B, the same points and some others measured another way; then each row and its match in B:
B (72 x 33):
[[  77  125  -10   95  -73 -156 -120   53    9  -94  -97  -12  -86   84
    86 -182 -324   36  -46 -301  173   -5  -20  105   -4  -78  262   74
   252  238  -68  119   49]
 [  29   63  116 -225 -147   60   28  141 -206 -119    2 -190   -7   77
   -51  -33  -50   80 -218  -89 -105   54  -57  232  -22  176    5   14
    25  134  -96  140   38]
 [   1  -91  -63  194 -213 -173 -283  134  156  -39  -28   62    8  -66
   -43 -306 -369  101  108 -177  306  -29  -68  -94  110  -58  269   92
   399  319 -164  298  120]
 [  -8  -21  -35  252   60 -149 -201 -100  263  -57 -125   86  -82 -110
   129 -222 -218  -14   90 -189  237   61 -133  -56   95 -229  297   59
   110  101 -103   12  101]
 [  75 -120  -22 -478  130 -214  202  -12  288  -65    0 -531  -47  -78
    32   53  448  177  -67  143 -296  224 -305 -175  -84  164 -233  -21
  -541   94  102   86  432]
 [ -58 -193  -61 -356  224  -50  178   -4  230   37   70 -410   15  -80
     9   50  458  163  -52  158 -328  132 -243 -211 -106  103 -398  -75
  -566  -48  145   27  362]
 [  84  153  219 -111  336  -85  246 -410  233 -100 -226 -266 -311 -129
   343  129  392 -124  -60   51 -186  269 -259  255 -118 -169    6  -72
  -678 -246   80 -325  190]
 [ -65 -264  -75  145   84 -271 -173   63  153   19   28  -84    3 -120
   -38 -245  -23   80   60  -95  118   20 -249 -300    5   -4   12   73
    82  121  -82  215  193]
 [  33    6  312 -138  212 -170  253 -337   23  -12 -167 -351 -317  -90
    89   77  589 -120   24  206 -230  100 -352  218 -308   14 -292  -42
  -524 -268  102  -40  146]
 [ -47  -35   92  187 -222  -78 -187  159 -289   13   -8   60  -33  111
  -190 -253 -249   15   11 -183  172 -218  -29  131 -125   68   -7   81
   506  166  -98  365 -103]
 [  74   18  -58   57   68 -214  -63   -8  223  -73  -57 -105  -94  -51
   214 -142 -181   70  -39 -222  117  132  -95  -35   47 -103  227   33
   -52  185  -46   12  220]
 [ -23  170  130  -62 -199  216  -72   69 -223 -109  -97   28   -3  134
  -106  -79 -175   -5 -112 -131    2  -74   37  342   -9   13   71    9
   233   86  -93  107 -129]
 [  41  166   70  152  -24  -92 -127   -2 -183 -105 -147   59 -103  155
    -3 -174 -265  -67  -72 -330  141  -99  -55  191  -88  -95  210   88
   348  110  -64   91 -123]
 [-111  -76    9 -164 -130  178  -79  222 -221  -33   65  -80  140   98
  -236 -100  -39  110 -145  -64 -109  -89  -47   39  -13  158 -151   14
   168  103  -68  224  -19]
 [  33  241   55  171  -94   40  -97  -10  -94  -43 -132  109 -126  151
    83 -145 -347  -36  -12 -289  167 -120  104  315  -72 -165  180   15
   280  126   -6   51  -89]
 [ -39   26  124    4 -270  111 -137  208 -336  -75    4   20   35  104
  -172 -160 -259   43 -148 -159   61  -94    5  243   -2  135   64   54
   387  163 -172  258 -114]
 [  -8  106   25  164 -283   42 -193   54   68    8  -97  119  -59   52
   -61 -227 -332   44  168 -115  250 -160   87  191  -10 -130  123   14
   388  233  -45  250    7]
 [ -53 -115   52 -123   67  -68    2 -101  179  -26  -84 -196  -46  -85
   -80  -71  289   29   72  111  -94   46 -272  -86  -67  -10 -145    4
  -192  -24   18  103  172]
 [  -8  266   72   14  -30  195  -90   -6 -215 -154 -171  107  -16  207
   -23  -78 -258  -72 -166 -300   19  -74   26  311   -1 -118  205   33
   251   43  -62  -46 -198]
 [ 116   24  -72 -107 -137 -260 -137    4  363 -137 -148 -160  -37  -38
   -13 -193 -100  115  118  -97  148   86 -182 -121   71  -65  248   91
   128  329  -50  215  255]
 [ -59 -208 -195 -317   43   19  -31  187  303  -45  107 -264  178 -101
   -31  -67   80  255  -93   18 -150  173 -147 -305  161   94  -77  -18
  -268  194  -30   94  349]
 [ -74   98  -78  315  -44   99 -350 -152  366 -102 -254  320    3  -74
    29 -267 -370  -64  203 -205  337  -24  -48    3  222 -415  455   54
   329  105 -134  -37  -48]
 [ -79  -92 -124 -137  -76   99 -190  322 -182 -128   83  -36  234  105
  -180 -164 -264  154 -272 -268  -38    5  -63 -123  151  140  110   82
   278  229 -173  175   -4]
 [ -40  147 -137 -129  143  215  -78 -282  645 -132 -281   23   22 -104
    95  -22   83   13  172   28  -12  147 -122  -60  200 -408  199  -54
  -305  -13   68 -249  184]
 [ -55 -140   80  109  315 -142   75 -242  272   51  -53 -156 -184 -222
   235  -34  281  -33   54   60  -52  163 -252  -50  -79 -144 -106  -56
  -492 -188   37 -138  237]
 [ 149   22  310   72  -83 -469   10  -90 -247 -105 -152 -232 -306   31
   -21 -163   82  -98  -27 -113  102   -5 -319  214 -268  138   80  140
   203   83 -111  298   19]
 [ -50 -306  263   63  344 -384  129 -219 -105   34  -27 -327 -244 -182
    24  -60  572 -109  -41  122 -166  107 -522  -96 -288  123 -312   43
  -393 -292  -20   73  147]
 [ -95 -128  115  422  -34 -135 -197  112 -333   74   51  136  -94   20
   -23 -281 -295  -51  -38 -254  224 -162  -51   99 -125    9   22   63
   409   35 -139  238 -120]
 [  21  -65   41  -40  341 -209   75 -295  409  -77 -161 -222 -171 -204
   239  -14  320  -36   25   25  -80  259 -351 -115   -1 -172   57  -10
  -522 -122   21 -186  285]
 [-182 -216 -235 -310  224  192  -10  185   97   -7  123 -195  266   30
  -145  -25  188  198 -181  -31 -301   46 -145 -349   68   70 -286  -39
  -272    8   66    2  186]
 [  -4  -80  241  142  171 -269   -2 -346  138  -33 -225 -124 -269 -157
    23 -116  359 -157  160   94   33   50 -408   45 -180 -126  -27   50
  -168 -187  -19   38   75]
 [  -4   43  -70 -226   47  157   20   22  271 -111  -19 -152   45  -87
   173   11  -50  132 -148  -61 -104  237  -36   40  189  -58  132  -57
  -330  101  -52 -137  234]
 [  79  102   81 -506  -27  -24  182   95 -184 -131  -42 -418   -9  200
  -156   60  276  102 -207  -14 -327   13 -169  126 -191  243 -244   15
  -147  101   88  165  116]
 [-117 -204  160 -206  127  -19  125   17 -272   33   38 -298  -25   31
  -233  -11  476   11 -112  134 -304  -69 -301  -20 -268  227 -484   -5
  -203 -177   50  185   43]
 [ -32  285  -56 -409 -129  414   42  -36  178  -99 -185  -88   94  195
  -169   50   91   85   41   54 -202  -92   68  206   -9 -124 -136  -84
   -78   79  164    1   33]
 [ 112  115   45   15  187 -204  -10 -164  197 -176 -174 -119 -160  -68
   277  -64  -74  -39 -117 -231   56  239 -201   76   63 -150  347   52
  -183   55  -85 -158  145]
 [  87    7 -198  -29 -146 -207 -262   40  537 -159 -141  -38   51  -94
    37 -254 -302  153  138 -177  259  138 -129 -230  253 -171  447  101
   202  407 -115  160  284]
 [  76  228  105 -305 -160   85   62 -258  419 -124 -302 -186 -136  -16
   -63    9  268   11  238  212  -61   37 -134  216  -44 -166  -11  -41
  -198   70  111   54  184]
 [-306 -140 -196  533  -63  369 -440  104  171  137   35  507  179  -96
   -43 -332 -546   43  180 -195  346 -204  179  -97  237 -356  147  -38
   421   52 -130   47 -103]
 [ -63  -44  121  -44  206   20  146  110 -439   34  123 -199  -74  111
    77   20   87   10 -340 -173 -235   -6  -66  182 -218  176 -283  -34
  -197 -121   17   -6  -12]
 [-126  -28 -179  145 -234  182 -316  191  160   29   -6  211  158   43
  -161 -277 -414  139  142 -160  228 -182  117  -77  138 -153   96   14
   438  278  -54  244   21]
 [  10  -27  200 -119    4  -28   76  -10 -150  -84  -21 -215 -102  -52
    43  -12  131    4 -186  -11 -119  129 -187  197  -57  132  -37    2
  -177  -27 -108   46   76]
 [ -43  106  132 -215    3  175   69   -4 -237  -75  -90 -136  -16  160
  -144    7  158  -17 -142  -31 -207  -78  -98  233 -146   64 -189  -13
   -36  -66   37   53  -73]
 [ -11  141  163  115 -216   90 -219   90 -316 -192 -134  142   -6  107
  -124 -192 -359  -66 -160 -276  159  -49  -58  300   74    1  346  111
   498  130 -258  138 -239]
 [ -35  154  -57  -61  -91  244  -58  151  -67  -37    5   28   58  140
    40  -65 -304  101 -134 -222   -6  -46  169  211   46  -52   49  -45
   102  158   -2   16    2]
 [ -28  134 -234  -46 -156  179 -229  173  206  -81  -68  106  166  141
   -75 -189 -422  154   27 -261  134  -93  129  -40  160 -171  208   17
   323  328   -2  110   58]
 [-112 -139 -119  111    1  -85 -253  108    6  -21  -45   58  113   71
  -233 -274 -126   47   56 -186  107 -161 -171 -245   -7  -59   15  102
   372  140  -47  249   -7]
 [  70    7  -12   26  189 -191   43 -265  578  -33 -143 -172 -200 -239
   350  -44  109   33  136   22   63  264 -178  -32   52 -250  150  -48
  -471   24   41 -155  376]
 [  55 -101   30 -260  251 -226  177 -174  351  -44  -63 -409 -143 -158
   165   41  427   72   -9  119 -208  250 -326 -123  -78    6 -144  -33
  -601  -44   86  -55  388]
 [ -57  127   81 -219  239  202  130 -183   16  -89 -148 -149  -53   55
    42   89  284  -57 -131   -5 -271   67 -156  160  -82 -101 -139  -63
  -376 -199   89 -210   13]
 [ -47  199  -52 -341   73  299   54  -16   21 -121 -137 -115   84  202
  -107   49  113   40 -119  -81 -255  -32  -32  113  -30  -75 -114  -46
  -130   -3  121  -86   -7]
 [ -29  -89 -137   50 -226  -88 -253  279   26  -26   54   14  118   53
  -142 -284 -376  178    8 -219  195  -96    3 -127   83   42  127   80
   440  368 -110  350  101]
 [ -47   28  195  -64  -83   57   30  125 -477  -33   14 -117  -49  163
  -145  -64    3  -11 -210 -113 -112 -121  -62  280 -199  192 -179   21
   161   -4  -57  196 -126]
 [ -28   55  186  255  215  -42   24 -304  109    2 -167   22 -267 -131
   255  -57   77 -151   49  -54   65   77 -144  228  -92 -245   61  -43
  -250 -210  -10 -177   26]
 [  12   31  -11   21 -138 -115 -155   20   95  -47 -124  -31  -23   67
  -134 -213 -116   49  127 -107  125 -117  -99  -10  -56  -69   64   67
   290  205   -5  256   59]
 [  15  150  131 -113 -194  144  -91   88 -216 -185 -107  -10   15  100
   -91  -88 -204    1 -198 -174    8   25  -46  292   71   58  215   55
   236  129 -177   92 -107]
 [-180 -198  -26 -156   61  138   12 -125  332  111  -52 -151   33 -109
  -218  -59  460   74  257  314 -168  -89 -210 -176 -109  -85 -451  -84
  -296 -121  155  138  204]
 [   7   -6   77   64 -255 -139 -122  137 -175   20  -27  -54  -65  127
  -201 -235 -153   58   87 -108  135 -221  -35  105 -178   84  -80   68
   431  223  -21  421    1]
 [ -53    9 -261 -345 -185  223 -121  341  116  -73   72 -109  285  152
  -188 -106 -239  284 -114 -145  -89  -42   98 -136  152   72  -21  -10
   157  361   10  204  158]
 [-191 -101 -300  189   -5  192 -325  106  344   54  -18  237  206   -7
  -107 -272 -319  126  180 -162  187 -145   59 -280  175 -285   68   -2
   265  172    8   94   74]
 [ -12  155   32   92 -307  119 -291   69  -19 -161 -180  182   41   84
  -163 -239 -410   -1   45 -209  243  -98    2  190  136 -121  357   89
   541  242 -180  200 -125]
 [-131 -211  -75  108   39  -84 -185  -61  289   48  -73   -3   28 -111
  -158 -228  110   41  231   54   89  -81 -235 -273  -16 -132  -97   33
    71   34    2  200  142]
 [-120 -128 -216  -29  -70    1 -274  132  187  -20  -61   34  196   82
  -326 -268  -84  126  151  -97   72 -188 -135 -335   31  -85  -48   78
   364  214   15  294   64]
 [ -42  224  -43   96 -143  270 -240   43   12 -149 -160  232   76  106
   -19 -159 -458   -6  -61 -297  174  -46  101  213  185 -219  369   32
   364  166 -135  -26 -143]
 [  60   76   -5 -124 -306    5  -76  306 -170  -70   69 -114   40  133
   -48 -144 -360  177 -154 -211   61  -40  104  183   17  162   88   32
   298  363  -93  292   80]
 [ -68   25   78  123  206  -11  -97 -292  195  -95 -254   41 -103  -67
    16 -105  152 -138   94  -50   30   30 -277    6  -15 -263  113   30
   -81 -158  -24 -113  -16]
 [ -33   45  -44  109  -48  -12 -148  180 -207  -32    9   46   26  166
   -47 -192 -329   53 -126 -327   95 -125   31   60  -41   -5   77   59
   344  177  -52  161  -57]
 [  35  128  248  -93   65   25  116  -36 -343 -118  -67 -168 -153   84
    85   31   63  -73 -282 -143 -144   79 -126  372 -136  101   -2    4
  -126  -86  -71  -48  -66]
 [ 158  197  351  -20  -82 -241  121 -331   71  -93 -288 -218 -392  -45
   102  -30  241 -137  144   93   43   49 -232  409 -245  -68   35   12
  -136  -36   23   90   90]
 [ -69 -184  106  -24  393 -136  170 -227  156   54  -15 -276 -178 -182
   189   28  459  -31  -40  108 -206  170 -316  -67 -158  -37 -273  -58
  -624 -263   77 -139  240]
 [  16 -190   50  128  109 -383 -120  -81  147  -59  -79 -139 -119 -139
    13 -218   81   -9   51  -81  116   91 -365 -192  -36  -15  116  107
    25   63 -109  166  169]
 [-101 -346  -65  216  215 -314 -188    7  150   14   29  -58    0 -179
    -9 -255   45   32   30 -114  104   62 -345 -383   17  -33   34   97
    21   18 -121  138  172]]
Rows of B count from 0, top down.

[ 438   53 -588 -102  203  408  -98  211  -50  168 -299   44 -183  206
  103  436 -293  330 -188 -144   66 -171 -166  301  237]
61
[-460  -11  318   63 -171 -517  148 -110  148 -104  140   71  465  -54
   36 -278   69  179  189   -2   47   86  135 -410 -487]
43
[  21   92  -68  -86  125   46 -109   42   -5  -34   87  -38   49 -162
  -89  194  -63  150 -253 -153   39    3 -176  -14  110]
7
[ 375 -131 -348   89   21  254   68  481  -30  195 -387   92 -218  159
  253  283 -266  173   24  -32  136  114  181  184  -10]
42
[ 258  -31 -228   44   98  267  113  374   21    1 -284   38 -152  119
  168  153 -238  261 -140  -27 -140   34 -117  439   28]
12
[-666   -2  251  174 -230 -574  -27 -250   59  -13  133  174  450  188
  121 -371   85  247  288  102  -47  -17  200 -471 -677]
65
[ 128  -60 -201   51   95  481 -318  159 -162  199 -168   10 -393  212
   38  113   26   24 -346  128   59   22  -27  332  268]
45
[-399 -122  376  177   17 -233 -122  -68   -2  -62  263  -80   38 -120
 -106 -271  134 -149  -64   74  -48  280   41 -128 -150]
0
[-332  -36  101  256 -163   -6 -296  113 -150   85  -63  152  -54  144
  139 -159  143   46  -62  254   30  142  288 -179 -269]
63
[ 423 -150 -148  149    1   41  221  642   72   11 -327    8  -26 -245
  152  251 -189  -41  123  -53  376  415  455 -253  -15]
25
[  85  -37    9  -65  -10    7  107  197   76   11  -65   -1   77 -107
   35  117  -57  132  -96  -95  160   97   24  -29    4]
70
[ 441   60 -467 -177  223   40  238  215  140   19 -179   -6  137  -33
   78  466 -440  410   11 -371   48 -119 -237  136   60]
33
[-107  -87  -15  -11   55 -208   20  -99   83   80   88  -30  152   32
  -31   -2  -71   87   95 -107  137   41   12 -177 -110]
17
[ -52   86 -261   21  284  151 -384 -188 -111   37  129  -58 -111  100
 -135  138  -94  132 -259  -70 -140 -116 -304  149  172]
40
[-380 -135  349   94 -151 -401   82  -48  102    6  139   26  271  -61
   13 -257  113   -1  154   39  168  199  228 -381 -341]
55
[ 169  -48 -108 -192  185  170   77  -84  131   15  -25 -139   21   26
 -156   34   15   49 -175  -80  244  -16 -151  114  324]
19
[  46   22 -130 -104  128  -55    5  -14   61   28   60  -31  107  -52
  -43  180 -146  197  -84 -200   76  -32 -158  -30   29]
13
[  26    6 -159  158  -68  140  -37  323  -58   25 -280  153  -60  166
  235   41  -98  248  -52  119  -56   51  134  109 -185]
18
[ -18  -40  -43  270   58   32 -270  346 -169   44   -5   38 -184 -156
   77  190 -118  -25 -125   -1  -52  283  142  -92  -87]
69
[-216 -110   58  252  107 -504   35  -21   92  -76  155  -42  260 -110
  -23  -94 -164  -10  333  -98    4  250  170 -435 -366]
8
[ -28 -141  -23  115  219 -227  -40  -35   47   19  175 -132   45 -114
 -120   45 -152  -87  112 -153   64  211  -10 -180  -24]
57
[-386  -25  265  169   -2 -240 -177  -33  -44  -60  239   -6   84 -130
  -49 -129   54   -3  -89   15 -109  187   -6 -160 -223]
66
[  52  -59   34  -25  138  -68   54   74   84  -45   82 -109   67 -190
 -101   73  -71    4  -80 -139  112  168  -53  -64   83]
1
[ 266 -129 -119  -67  245  335  -40  163   -4  101  -22 -142 -311    1
  -68  183 -130   -7 -299 -107    3  101 -256  455  358]
2
[  41 -183  -97  277  227 -267   63  102   93  -58   -3 -110   84  -52
  -39  -63 -196 -129  321  -42   79  325  216 -269 -142]
68
[-247   11  -32  108  -20 -184  -41  -41   19   -7   -8   96  162  155
  101  -90  -80  255   68   11 -116  -33  -12  -55 -308]
49
[-124  -27 -300  120  157 -206 -321 -223  -73  183  111   11   85  146
  -49  129 -149   81  166 -102  124  -41   71 -385 -136]
56
[  73    8  -75 -122   59 -179  148  -23  181  -46  -14  -50  319 -138
  -93   71  -34  107   77 -148  359   58  101 -380   10]
32
[-270   92 -148   39  146  130 -458 -253 -169   99  154   38 -122  229
  -57   29   -9  201 -297   24 -228 -191 -310  198   23]
59
[-184  -95   -5  445  102  -52 -285  276 -179  -10   20   43 -217    5
  119  -19 -157  -26  -21  100 -323  297   86   72 -263]
53
[ -22   77  -97 -107   92  206 -340 -104  -80   85   79  -42  -39  -62
 -175  130  153    2 -337   -2  285  -15  -12 -174  283]
58
[-119  -98   89   14  123  -90 -188  -78  -29   93  230 -108  -34 -135
 -145   61    6  -93 -115 -114  126  158  -47 -146   77]
5
